Below is a small trained network, with its code and all its weights. Each question gives an input and a class and asks what happens when units are switched off, that is, made to give their printed mean instead of their output.

import numpy as np


def w(rows, s, z=0):
    codes = np.array(rows[::2]) - 128.0
    scale = np.full(codes.shape[1], s)
    scale[-1] = z or s
    return codes * scale


def f(y):
    return y / 2 * (1 + np.tanh(0.7978845608 * (y + 0.044715 * y**3)))


def log_softmax(a):
    a = a - a.max(-1, keepdims=True)
    return a - np.log(np.exp(a).sum(-1, keepdims=True))


def net(x, mask):
    res = np.array(x, float).reshape(1, 4) / 4 @ E
    y = f(res @ A[0][:, :-1].T + A[0][:, -1])
    res = res + np.where(mask, y, B[0][:, -1]) @ B[0][:, :-1]
    return log_softmax(res[-1] @ U[:, :-1].T + U[:, -1])


A, B = {}, {}
E = w([
[1,81,239,70,147],'x0',
[111,15,131,219,35],'x1',
[100,185,180,171,138],'x2',
[232,64,224,41,103],'x3',
],0.0074)
A[0] = w([
[183,109,111,255,97,203],'N0',
[142,144,54,187,98,222],'N1',
[80,128,196,105,66,229],'N2',
[134,148,59,184,61,239],'N3',
[211,167,112,122,159,177],'N4',
[141,143,217,59,108,140],'N5',
[23,71,145,152,113,201],'N6',
[110,141,184,121,131,205],'N7',
[250,183,135,135,119,253],'N8',
[91,206,50,108,183,172],'N9',
[174,63,190,173,47,165],'N10',
[151,145,97,162,96,126],'N11',
[60,93,133,141,117,107],'N12',
[117,110,208,20,185,183],'N13',
[134,120,202,51,177,206],'N14',
[83,205,68,156,192,182],'N15',
[63,95,103,182,130,105],'N16',
[45,209,70,80,110,139],'N17',
[33,116,150,160,88,168],'N18',
[166,229,81,142,113,149],'N19',
[172,183,80,109,206,175],'N20',
[207,194,84,91,115,222],'N21',
],0.0085,0.0025)
B[0] = w([
[215,181,127,144,185,242],'N0',
[226,122,111,177,172,224],'N1',
[97,125,105,138,153,217],'N2',
[223,175,120,214,138,228],'N3',
[111,137,214,87,75,203],'N4',
[167,190,73,133,186,210],'N5',
[57,101,101,157,92,240],'N6',
[95,147,82,109,146,175],'N7',
[132,144,254,81,97,243],'N8',
[153,40,163,135,201,242],'N9',
[123,31,148,101,207,242],'N10',
[173,158,148,152,122,161],'N11',
[71,126,115,133,79,174],'N12',
[163,184,55,98,167,254],'N13',
[134,165,49,130,125,230],'N14',
[138,110,166,136,194,247],'N15',
[105,162,124,196,55,184],'N16',
[52,60,160,143,167,211],'N17',
[107,129,92,135,97,215],'N18',
[127,157,185,138,141,219],'N19',
[111,90,179,78,99,225],'N20',
[139,139,211,92,92,230],'N21',
],0.0071,0.0063)
U = w([
[182,74,188,137,166,206],'0',
[198,188,43,143,174,158],'1',
[48,45,75,78,195,176],'2',
[57,100,129,165,2,31],'3',
[135,164,184,61,31,9],'4',
],0.0077,0.0011)

Each question gives the input, the list of numbers given to net, and the class t.
The units are the neurons (one row each of A and B). Each row of codes is followed by its name. A weight is (code - 128) times the scale printed after its matrix; where a second scale follows, it is the last column's (A, B and U).
mask holds one flag per neuron, in row order. A switched-off neuron (its flag False) gives its mean, the last column of its row in B, instead of its output. The means were averaged over made-up inputs and are rounded, as every weight is.
A unit's drop is (log p(t) with every unit on - log p(t) with that unit switched off) / (log p(t) with every unit on - log p(t) with every unit switched off).
The circuit of an input: a set's keep is (log p(t) with only the set's units on - log p(t) with every unit switched off) / (log p(t) with every unit on - log p(t) with every unit switched off). Starting from the 12 units with the biggest drops (on a tie, the unit counted first), units are removed one at a time, each time the one whose removal leaves the highest keep (on an exact tie, the one counted first), for as long as the keep stays at least 0.8.
circuit, biggest first: the units of the circuit, biggest drop first
unit that matters most: the unit with the biggest drop
top k neurons: the k neurons with the biggest drops, biggest first
drop of u: that unit's drop, to one decimal
input [4,8,-8,0], class 3: unit that matters most => N16
input [3,1,4,-5], class 3: circuit, biggest first => N10, N16, N6
input [-7,0,8,2], class 4: circuit, biggest first => N8, N4
input [-1,5,5,-1], class 1: circuit, biggest first => N0, N8, N20
input [6,2,0,-7], class 3: circuit, biggest first => N16, N6
input [0,-7,7,-8], class 0: circuit, biggest first => N15, N9
input [1,2,2,-6], class 3: circuit, biggest first => N16, N13
input [0,8,3,-6], class 1: top 3 neurons => N0, N3, N1
input [1,-5,2,5], class 1: top 2 neurons => N13, N5
input [4,-3,-1,1], class 1: top 2 neurons => N13, N10
input [-3,-8,1,-1], class 0: top 2 neurons => N9, N15
input [5,0,-5,5], class 1: top 2 neurons => N13, N5
input [1,1,-7,5], class 2: top 2 neurons => N3, N0
input [-2,7,0,0], class 1: unit that matters most => N0
input [-7,-3,5,0], class 0: drop of N1 => 0.1
input [-7,-5,-7,-8], class 0: drop of N15 => 0.0
input [-5,0,-1,2], class 4: drop of N8 => 0.2
input [-1,-6,4,-2], class 0: drop of N15 => 0.1
